Each new row is followed by its nearest point in the smallest flat space through zero that holds the last named rows
kozuz (3 x 21)
[[-0.56  0.50  0.52  2.63  0.14 -1.38 -1.53 -2.13 -0.41  0.95 -1.59 -1.65
  -0.67 -1.04  0.53  1.58 -1.03  0.54 -1.79  0.79  2.60]
 [ 0.58  0.34  0.52 -1.84  0.91  1.45  1.60  0.87  1.03 -1.43  2.32  2.75
  -0.12  1.18  0.39 -0.97  2.29  1.01  0.18 -1.56 -1.48]
 [-1.44 -0.53 -1.43  0.09 -0.58  0.35 -1.65 -4.76 -0.78 -0.27  0.43  0.05
  -2.67 -1.65  0.71  0.33 -1.08  1.91  1.05  0.99  0.25]]
New rows
[ 2.78  1.10  1.78 -1.34 -0.63  2.77 -0.80  0.85  3.25 -0.92  2.22  2.41
  0.50  3.69  1.31 -0.76  1.09  1.99 -2.13 -3.63 -0.98] => [ 0.90  0.97  1.51 -0.99  1.58  1.11  1.81  1.26  1.46 -1.38  2.22  2.91
  0.16  1.52  0.71 -0.48  2.97  1.27 -1.21 -2.04 -0.53]
[-0.28  0.20  3.35 -2.25 -2.05  1.95  2.83 -1.23  0.32 -1.16  2.30  2.12
  0.10  0.79 -5.65 -2.45  1.42 -1.98 -0.27 -1.68 -3.53] => [ 0.54 -0.30 -0.30 -2.48  0.12  1.44  1.54  1.70  0.56 -1.11  1.84  1.99
  0.39  1.05 -0.27 -1.45  1.36 -0.08  1.43 -0.99 -2.36]
[-1.01 -2.78 -2.53 -0.61  1.39 -1.64 -1.51 -1.76  1.49 -3.32 -2.43 -2.32
  0.27 -1.17  4.02 -2.14  2.18  0.87  0.52  2.12  4.72] => [-0.64  0.04 -0.22  1.00 -0.10 -0.40 -1.05 -2.23 -0.37  0.26 -0.44 -0.57
 -1.06 -0.87  0.42  0.69 -0.68  0.80 -0.37  0.57  1.05]
Benes (2 x 21)
[[-0.64 -5.04 -2.17  3.78  0.22  0.68 -2.58  0.74 -2.53  0.71 -1.41 -0.53
   1.17 -1.51  2.63  1.55 -3.16  2.67 -1.88 -0.68 -0.46]
 [-0.60 -3.64 -2.02  4.13  0.35  0.44 -1.57  0.77 -2.68  0.93 -1.35 -0.07
   1.62 -0.91  2.10  1.53 -1.68  1.86 -0.45 -0.45 -0.32]]
New rows
[ 0.52  0.87  0.24  1.24  0.35 -0.88  3.05 -0.62 -3.82  0.36  0.30  1.31
  1.92 -0.17 -2.47 -0.07  2.26  1.70  5.12  3.36  1.01] => [-0.14  2.01 -0.43  2.49  0.46 -0.42  1.86  0.38 -1.42  0.91 -0.38  1.10
  1.74  1.12 -0.48  0.55  2.98 -1.26  3.34  0.39  0.22]
[ 0.80  2.86 -2.34  0.26  0.37 -1.56  2.42  0.66 -0.10 -0.52 -2.25  0.04
  1.86 -0.73 -1.65 -1.04  1.74 -1.30  2.97  0.25 -0.40] => [ 0.02  2.20  0.11  0.94  0.26 -0.39  1.67  0.11 -0.47  0.46  0.00  0.81
  0.92  0.99 -0.78  0.08  2.49 -1.29  2.50  0.37  0.22]
ris (5 x 21)
[[ 2.07 -2.05 -0.07 -0.65 -2.47  0.66  0.62 -3.38  0.61  0.63 -1.69  0.44
  -0.13  1.29  1.04 -0.46  0.48  1.61  2.09 -0.78  0.12]
 [ 1.73  0.05 -1.99  0.76 -0.46  0.56  0.22 -1.03 -1.60  0.28 -1.54 -1.69
  -3.41  0.40  0.59  1.30 -0.78 -1.42  0.88  0.98 -1.46]
 [-0.69  4.42  0.70 -2.18  0.29 -2.09  2.04 -2.18  2.70 -3.66 -0.76  3.20
   0.69 -0.70 -1.40 -1.87 -0.61  2.32  1.60 -2.82 -2.56]
 [-1.10 -3.83  3.12 -0.93 -2.40  0.19 -0.03  0.28  2.24  2.19  1.80  2.15
   4.84  1.05  0.35 -2.74  1.57  3.24 -1.46 -0.16  4.06]
 [ 0.43 -0.82 -0.69 -0.04 -0.66 -1.71  1.30 -2.73  1.78  0.95  0.14  1.24
  -2.00  0.64 -0.19 -1.46  1.31  2.43 -1.28  0.51 -0.04]]
New rows
[-2.16 -2.36  0.87 -0.44 -3.14  1.75 -0.20 -0.39 -1.14  0.46 -0.65 -1.67
  1.22  0.86  0.37 -2.33 -1.30 -4.50  0.50 -0.70  0.76] => [ 0.55 -1.23  0.90 -0.23 -2.32  1.91 -0.19  1.53 -1.33  0.67 -0.61 -0.79
  1.40  0.73  0.81 -0.07 -1.45 -0.88  0.91  0.57  1.11]
[ 0.65  2.66 -0.34 -2.32 -0.68  3.16 -0.74 -1.41  0.42 -1.17 -1.22 -0.31
  1.15  1.04 -1.16 -0.63  0.02 -0.15  2.25 -2.59  0.27] => [ 0.68  1.00  0.64 -1.11 -0.69  0.85  0.08 -0.91  0.05 -1.69 -1.39  0.48
  1.58 -0.01  0.24  0.24 -0.78 -0.01  2.81 -1.94 -0.90]
[ 2.31  2.02  1.34 -2.44  1.42 -2.59  0.80 -2.61 -1.03 -0.05 -1.55 -4.81
  2.37  0.55 -2.69  0.77  0.38  0.24  1.56 -1.29  2.32] => [ 0.48  0.17  0.10 -0.36  0.57  0.36 -0.49 -1.15  0.17 -0.89 -0.67  0.11
  0.92 -0.21  0.21  0.74  0.42 -0.02  1.74 -1.52 -0.54]
falug (3 x 21)
[[-2.07  2.19 -1.85  1.55  3.81 -4.44 -0.45 -2.81 -4.24  4.51  2.69 -2.76
  -0.80 -0.28 -3.25 -2.52  0.36 -2.06 -2.93 -2.01  0.83]
 [-1.37  0.02 -0.41 -3.49  0.89 -0.73  1.17  0.38 -2.16  3.91  1.23 -0.11
   0.35  1.83  0.77 -0.12  2.02 -2.69 -1.25 -2.06  0.53]
 [ 0.09  1.49 -0.68  4.77  1.50 -2.18 -1.88 -2.29 -0.46 -1.10  0.48 -1.66
  -0.94 -2.15 -2.98 -1.71 -1.85  1.70 -0.72  1.07  0.01]]
New rows
[-0.89  0.08 -0.30  4.33  2.04 -3.13  0.46 -1.46  0.39  0.37  0.47 -2.24
 -0.59 -2.68 -1.72 -0.09 -1.61 -0.37  0.05 -2.86  0.63] => [-0.25  0.96 -1.51  3.45  2.15 -2.09  0.92 -1.88 -1.28 -0.66  0.68 -1.94
 -0.53 -1.47 -2.55 -0.42 -1.70 -0.47 -0.17 -0.97 -0.04]
[ 0.52  0.51  0.53 -1.77 -0.18 -0.71 -0.94  2.00  3.66  3.17  0.06 -0.06
 -1.53  2.36  2.91  2.23  0.99 -1.62 -0.08 -0.55 -2.36] => [-0.21 -0.57  0.62 -2.77 -0.87  0.96  0.09  1.13  0.11  1.28 -0.06  0.98
  0.41  1.27  1.58  0.34  1.38 -0.60 -0.13 -0.17  0.14]
[-0.87 -2.33 -0.32  1.79 -1.30 -3.67 -0.73  0.58 -3.57 -2.62 -0.57 -0.20
 -1.60 -2.63 -1.80 -2.96 -0.26 -0.03  2.48  4.15  1.20] => [ 0.25  0.68 -0.10  2.56  0.40 -0.81 -1.32 -1.04  0.20 -0.99  0.02 -0.62
 -0.49 -1.20 -1.37 -0.87 -1.02  1.34 -0.22  0.99 -0.05]
Paguv (3 x 21)
[[-1.29  3.20  3.76  3.32  0.90 -1.03  2.76 -0.94  1.17  3.51  1.55 -1.62
   0.58 -0.30  4.03  1.90 -1.83  3.27  0.33  0.21  3.34]
 [ 0.20  1.28 -0.63 -0.84 -0.09  0.69 -2.00  0.57  0.43 -0.61  0.13  3.09
  -1.37 -2.18 -0.81 -0.89 -0.87 -2.87 -1.59  0.25  1.19]
 [-0.39  3.74  0.81  1.87  0.29  0.98 -0.79 -1.40  1.69 -0.40  3.43  0.96
  -0.76 -4.26  3.23  0.14  0.22  1.68 -1.53 -2.20  2.69]]
New rows
[ 1.75 -3.87  2.23 -1.71 -1.33  1.79  4.09  1.73  1.46  1.43 -2.00 -2.09
 -0.71  4.17 -2.50  0.52  1.41  1.91  1.13  2.40 -2.50] => [ 0.05 -3.04  0.12 -0.55 -0.07 -1.16  1.91  0.59 -1.32  0.94 -2.34 -2.52
  1.34  4.17 -1.46  0.57  0.15  0.69  1.98  1.43 -2.24]
[-1.37 -0.09 -0.83  4.80 -0.24  2.12  2.19 -1.76  0.72  3.12  1.04  3.68
  0.17 -4.18  1.94 -2.02 -2.71  2.42  0.30 -1.59  1.28] => [-0.51  2.71  1.34  1.56  0.37  0.21  0.11 -0.70  1.11  0.80  1.83  0.55
 -0.41 -2.21  2.31  0.45 -0.67  1.03 -0.84 -0.73  2.33]
mitad (4 x 21)
[[ 0.41 -2.14 -0.79  3.87 -1.12 -3.01  0.70  0.21  0.89 -1.28  1.87 -0.06
  -1.19  0.00 -1.65 -1.23 -0.44 -2.21 -0.97  0.45 -1.71]
 [-0.63 -3.25 -5.05  3.98 -0.30 -5.20  0.55  0.14  2.36 -2.43  1.87  1.02
  -3.43  0.85 -0.26 -0.28 -0.11  1.15 -1.77  2.07 -4.02]
 [-0.62 -2.68 -1.97  2.44 -0.66 -2.64  0.85 -1.09  1.37 -0.41  0.87 -0.31
  -1.63 -0.09 -0.79  0.75 -0.47  0.08 -1.91  0.11 -2.00]
 [-0.64 -3.45 -2.14  3.75 -0.59 -3.09  0.97 -0.76  1.43 -0.38  0.97 -0.65
  -2.01  0.05 -1.01  0.52 -1.18 -0.10 -2.48  0.56 -2.07]]
New rows
[-1.30  3.11 -0.08 -1.93 -0.80 -2.77  0.23 -0.83 -0.72 -0.44 -0.14 -0.62
 -1.19 -0.27  0.25 -0.75  4.28 -1.95 -0.88 -1.65 -2.01] => [ 0.25  0.89 -0.39 -1.77 -1.22 -1.04  0.21 -1.33  0.72 -1.18  1.17  1.26
  0.24 -0.54 -0.49  0.13  2.37 -0.86  1.13 -1.36 -1.43]
[-1.28 -1.40 -0.68  2.03  1.86 -0.97 -0.58  2.00 -1.77  2.16 -1.88 -1.22
  0.01  2.03 -0.27  0.14 -3.41  2.88 -2.27  1.34  2.24] => [-0.71 -1.65 -0.48  2.40  1.89  0.99 -0.26  1.61 -0.61  1.56 -1.75 -1.62
 -0.88  0.90  1.02  0.31 -3.28  2.15 -1.96  2.15  1.46]
dab (4 x 21)
[[-0.18 -2.30  2.00  3.12  1.64  0.11  0.88  0.50 -0.61  1.15 -2.05 -2.35
  -0.24  1.31  0.64 -2.48  1.75  2.96  0.34  0.39 -0.33]
 [ 0.86 -2.34 -1.55  1.57  2.51 -0.43 -0.52 -0.17  0.02  3.01 -3.05 -4.62
   1.22  1.95  2.21 -1.24  1.27  0.45  5.25  0.41 -0.43]
 [-1.07  0.08 -0.55  2.39  1.44  1.19  1.11 -3.12  0.48  0.27 -1.74 -2.99
   0.58  1.42  0.59 -0.91  3.15  4.50  3.50  2.48  0.37]
 [-0.29 -1.12  0.49  0.90  1.15  2.79  1.03 -1.36  3.24  1.22 -1.40 -4.98
   2.18  1.35  0.67 -1.23  2.71  0.91  1.49  1.56 -1.88]]
New rows
[-0.84 -1.16  0.84  0.63 -0.84 -2.81  0.88  2.47 -3.52 -2.71  0.52  4.13
 -4.22 -2.13 -1.49  0.04 -1.20 -0.04 -1.84  0.68  2.84] => [-0.17  0.38  1.14  0.85 -0.72 -2.59 -0.25  1.45 -3.72 -1.37  0.84  4.70
 -2.71 -0.98 -0.86 -0.03 -1.74  1.28 -2.46 -1.23  1.91]
[-5.10  0.99  0.67 -0.27  0.46 -0.58 -3.05  1.51 -1.17 -0.96  0.51  0.34
  0.74  0.36  3.39  2.13 -1.46 -3.35  1.99  2.14  1.91] => [ 0.43  0.58 -1.70 -1.08 -0.13 -0.91 -0.85 -0.08 -0.56  0.22  0.19  0.68
 -0.01 -0.23  0.34  1.05 -0.98 -1.31  1.51 -0.35  0.54]
zoga (3 x 21)
[[-3.86  1.54 -1.91 -0.16  0.42  1.24 -0.52 -0.53 -5.38 -1.95  3.63  4.35
  -1.65 -0.27 -0.60  4.32  0.23  0.80  2.20 -1.99 -0.34]
 [-2.68 -2.00 -2.68 -0.98 -4.79  1.90 -5.63  1.63 -0.76  1.05 -0.25 -2.98
  -0.49 -1.46  0.55 -1.63 -1.56  1.01  0.36 -2.26  4.06]
 [ 0.19 -4.54  3.89 -1.65  1.44 -1.89 -5.20  0.28 -2.20  4.72  1.11  0.53
   0.81  2.39 -3.74  0.07  0.43 -0.77 -1.22  2.80 -0.41]]
New rows
[-1.90 -0.39 -0.65 -0.53 -0.44 -0.75 -3.70 -0.82 -3.90  2.27  3.03  1.35
 -0.48 -0.80 -2.06  2.26 -1.64 -0.37  1.55  0.07  0.79] => [-2.53 -1.43 -0.07 -0.95 -0.30  0.33 -3.58  0.20 -3.82  1.07  2.26  1.79
 -0.65  0.46 -1.65  1.90 -0.07  0.34  0.74 -0.45  0.58]
[ 1.34  1.98  0.24 -2.93 -0.93 -3.73 -0.62  0.16  2.14  0.27 -1.75  0.30
  0.38  0.52  3.71 -1.69 -1.78  0.25 -0.92 -0.71 -3.55] => [ 1.36  0.25  0.35  0.33  0.14 -0.32  1.27 -0.02  1.91 -0.07 -1.18 -1.08
  0.44 -0.07  0.56 -1.14  0.02 -0.24 -0.54  0.47 -0.22]
[ 2.75  1.69  0.06 -1.18  0.72 -1.43 -0.37 -2.42 -0.47  1.53 -1.05  2.67
  1.13  2.98 -0.79 -1.72  0.99 -0.11  0.60  3.10  1.37] => [ 1.11 -0.63  1.70 -0.09  1.47 -1.01  0.36 -0.30  0.27  0.95 -0.07  0.42
  0.47  0.91 -0.88 -0.02  0.46 -0.50 -0.58  1.37 -1.07]
gemum (5 x 21)
[[ 2.89  0.58 -0.52  1.19  0.60  0.26 -0.42 -0.17 -3.08  1.62 -1.49  0.41
  -2.92 -2.21  0.77  0.84  2.33 -0.09  2.50  2.82 -2.23]
 [-0.38  1.13 -2.01  0.23 -0.64 -0.46 -0.68  0.15 -0.68  0.66  1.23  1.33
  -1.77 -3.72 -0.64  1.70  3.10  0.77  1.39  0.39 -0.67]
 [ 3.57 -0.92 -2.90 -2.28  2.17  1.55 -0.89 -0.63 -0.59  0.18  4.23  1.89
  -1.17 -4.62 -1.92  1.60  1.76 -2.61 -0.36 -0.42  0.44]
 [-2.88  2.54 -1.69  0.27 -1.75 -0.98 -1.45  0.94 -0.76 -0.22  1.34  0.88
  -1.10 -4.00 -1.85  1.66  2.92  1.91  0.50 -1.36 -1.29]
 [-1.25 -3.49 -4.71 -1.34  0.96 -1.84 -2.55  1.47 -2.21  4.41  1.94  1.19
  -0.28 -3.62 -2.06  3.21  2.40 -1.48 -3.56 -1.33 -0.54]]
New rows
[-0.93 -0.19  3.82  1.07  3.11 -1.32 -0.83  1.05  3.10 -0.33 -1.49  0.95
 -1.49 -0.44  3.89 -3.26  1.73  1.23  0.13 -0.85 -0.59] => [-0.43  0.52  0.96  0.87 -0.69 -0.20  0.86 -0.29  0.77 -0.35 -1.15 -0.23
 -0.05  1.29  1.18 -0.56 -0.17  0.87  1.18  0.86  0.29]
[-2.41 -1.29 -2.44  1.00 -1.43  5.89  0.64 -1.74  1.00 -1.73  0.28 -0.95
 -2.98 -2.64 -1.80 -1.58 -2.25 -1.34  2.49  2.29  1.13] => [ 1.23  1.07  0.06 -0.28  0.08  0.94  0.66 -0.79  1.01 -1.38  1.27  0.70
 -0.55 -1.06  0.08 -0.14  0.55 -0.07  1.51  0.37  0.63]
[ 3.10  1.82  0.71 -1.07  4.35 -2.76  0.94  1.62  1.31 -0.12 -0.07 -1.98
 -2.02  1.50  0.37 -2.54  0.45  0.32 -0.78 -3.71 -0.01] => [ 1.20  0.12  0.94 -0.48  0.72  0.89 -0.05 -0.14 -0.36 -0.89  0.06 -0.52
  0.42  0.68 -0.39 -0.79 -1.31 -0.76 -0.49 -0.39 -0.22]
Safeb (2 x 21)
[[ 0.66  2.80  0.83 -0.80  0.30 -0.56 -2.49 -0.86 -2.72 -5.09  1.96  1.59
   0.55  0.03 -1.17  1.85 -0.18  4.14  1.43 -0.32  3.45]
 [ 1.83  3.65  1.64  2.38  0.96 -1.08 -3.00  4.15 -2.06 -5.31 -2.21 -1.01
   2.34 -0.38 -0.99  0.98 -3.61  4.04  2.19 -3.02 -0.41]]
New rows
[-0.98 -3.31 -1.92  0.66  2.79  1.60 -0.11  0.53 -1.58  3.80  2.73 -2.14
  1.06 -0.42  1.55 -0.84  1.38  0.78 -0.03 -1.93 -3.14] => [-0.28 -1.10 -0.34  0.25 -0.13  0.23  0.97  0.24  1.04  1.97 -0.68 -0.56
 -0.25  0.00  0.45 -0.70  0.14 -1.60 -0.57  0.18 -1.26]
[-0.48 -0.31 -0.50  1.52 -1.69  1.63 -0.77 -0.46 -0.89  3.53  0.48 -1.52
  1.97 -1.31 -0.14 -2.53  1.99 -0.91 -1.35 -0.83 -1.34] => [-0.28 -1.04 -0.33  0.19 -0.13  0.22  0.92  0.15  0.96  1.85 -0.58 -0.49
 -0.26  0.00  0.42 -0.64  0.18 -1.50 -0.54  0.20 -1.13]
pazum (2 x 21)
[[ 4.29  1.71  1.69 -1.17  1.89 -1.10  2.05  0.17 -0.60 -0.35  1.39 -1.08
  -1.48 -1.64  4.26  1.74 -0.09  0.45  0.60  1.21  1.52]
 [ 3.17  0.48  0.79 -0.48  0.30  0.41  1.89  1.02 -0.77  1.12  1.65 -0.65
  -1.32 -0.39  3.73  0.04  0.13  0.60 -0.01  1.41  1.50]]
New rows
[ 0.59  0.17  1.47 -1.18  0.21 -4.74  0.77 -2.11  0.30 -2.64  1.12  0.10
  0.04  0.16  3.84  0.40 -0.93  3.77  1.59 -1.00  0.00] => [ 1.90  1.40  1.13 -0.84  1.74 -1.50  0.60 -0.66  0.00 -1.29  0.10 -0.60
 -0.47 -1.41  1.41  1.80 -0.20 -0.02  0.64  0.11  0.36]
[-4.10  2.36  1.81 -0.59 -0.35 -2.64 -1.29 -3.53  2.31 -1.93  0.29 -2.20
  0.72 -1.37 -3.66  2.18  3.05 -1.16  0.22 -1.30 -1.70] => [-2.09  0.85  0.16 -0.26  1.44 -2.09 -1.81 -2.01  1.00 -2.80 -2.02  0.21
  1.21 -0.97 -3.33  1.83 -0.38 -0.80  0.68 -1.70 -1.55]
[-2.58 -2.54  2.15 -0.58 -1.90  3.25  0.04  0.11  0.56 -1.73  2.83 -0.29
  0.12  4.53 -2.42 -0.09  0.64 -2.62  0.46  2.46  0.53] => [-1.61 -1.21 -0.97  0.72 -1.51  1.31 -0.50  0.59 -0.01  1.14 -0.07  0.51
  0.39  1.22 -1.18 -1.56  0.18  0.03 -0.56 -0.08 -0.30]
nin (5 x 21)
[[ 0.16  0.83  1.45 -0.47 -1.50 -3.91 -1.08  0.70  2.96 -1.12 -0.79  2.79
   0.33  0.63 -1.15 -0.10 -0.04 -1.59 -0.27 -0.22  1.42]
 [ 0.16 -0.21  3.54 -0.75  0.08 -4.48 -1.22  1.83  4.51 -0.31 -1.84  4.84
   0.95  0.49 -1.68  1.43 -0.58 -2.28  0.57 -0.17 -0.66]
 [ 1.51 -0.14  2.17  0.38  0.88  0.38  2.18 -0.66  3.24 -1.18 -1.81 -0.13
   0.57  0.79 -2.31 -0.08 -2.65  1.30 -0.37 -2.13 -0.39]
 [-1.68  0.49 -0.84 -0.24 -4.17 -0.49  1.73  2.59  2.50 -0.33 -0.05  2.75
  -0.72  0.97 -1.50  1.18 -1.76  0.41  1.32  0.15  3.06]
 [-1.04 -0.56  1.22 -0.44 -0.77 -1.95 -1.89  1.73  2.09  2.35 -0.50  4.48
   0.88 -0.20  0.42  1.24  1.53 -3.71  1.81  1.22 -1.05]]
New rows
[-1.51 -0.62 -1.24 -1.10 -0.29  1.98 -1.15 -1.77 -4.38  2.77 -0.04 -3.56
  0.60 -2.13  3.49 -2.50  2.77  0.19  0.01  0.87 -0.78] => [-0.19 -0.09 -2.44  0.45  0.79  2.54 -1.32 -1.78 -4.14  1.82  1.65 -2.71
 -0.08 -1.01  2.71 -1.32  2.76 -0.81 -0.09  1.09 -0.91]
[ 0.22  2.95  0.10  1.27 -0.90 -0.67 -2.30 -0.53  2.99  0.08 -0.14  1.21
  1.28  0.13 -1.13  0.43  3.05 -3.72 -0.13  0.78  1.44] => [ 0.36  0.89  0.22  0.16 -1.76 -1.92 -1.61 -0.93  2.05  0.84 -0.30  1.88
  0.86  0.28  0.18 -1.47  1.75 -3.31  0.17 -0.06  0.94]
Laro (3 x 21)
[[ 4.80  0.66 -0.86 -3.09 -0.32 -0.43 -3.55  0.22 -0.93  2.57 -1.44  1.49
   0.68  3.89 -1.58 -3.37  1.16  0.53  2.75  2.38  4.72]
 [ 0.53 -0.51 -0.92 -4.05 -2.78 -0.64  2.12  0.11 -2.94  0.31 -2.82  0.47
   0.97 -1.65 -1.73  1.29  1.28 -0.62  1.09  0.65  1.93]
 [-2.43 -1.34  1.43  2.90  2.25  2.66  2.64 -1.18 -0.45 -1.84  1.42 -2.94
  -3.21 -2.88  0.33  0.78 -0.93 -0.24 -3.28 -0.17 -4.45]]
New rows
[-2.96 -1.05 -0.80 -1.29  0.18  4.19  2.35 -1.93 -2.13 -2.07  1.28 -3.38
 -2.28 -4.70 -0.12  1.46  0.99 -0.72  0.03  0.97 -0.81] => [-1.38 -1.52  0.62 -0.37  0.18  2.00  3.50 -1.00 -2.50 -1.22 -0.74 -2.26
 -2.26 -3.37 -1.03  1.23  0.12 -0.58 -2.02  0.54 -2.33]
[ 2.31  0.49  0.11 -6.27 -3.74 -1.87 -1.78  0.54  1.18  0.95 -0.76 -1.29
 -1.53 -0.12 -1.14 -1.23  2.09  1.03 -0.38 -0.33  0.74] => [ 1.66  0.01 -0.67 -2.66 -1.32 -0.46 -0.20  0.14 -1.49  0.91 -1.63  0.70
  0.69  0.50 -1.19 -0.44  0.89 -0.10  1.33  0.96  2.28]
[ 1.92  0.88  0.02 -2.84 -1.97  0.79  1.29 -1.82 -1.51  0.55 -1.72 -1.58
  0.39 -1.06 -0.52  0.27  2.96  0.72  0.51 -1.61 -0.23] => [ 0.50 -0.49 -0.36 -2.23 -1.21  0.13  1.30 -0.16 -1.97  0.17 -1.57 -0.13
 -0.01 -1.02 -1.18  0.43  0.73 -0.34  0.35  0.70  0.88]
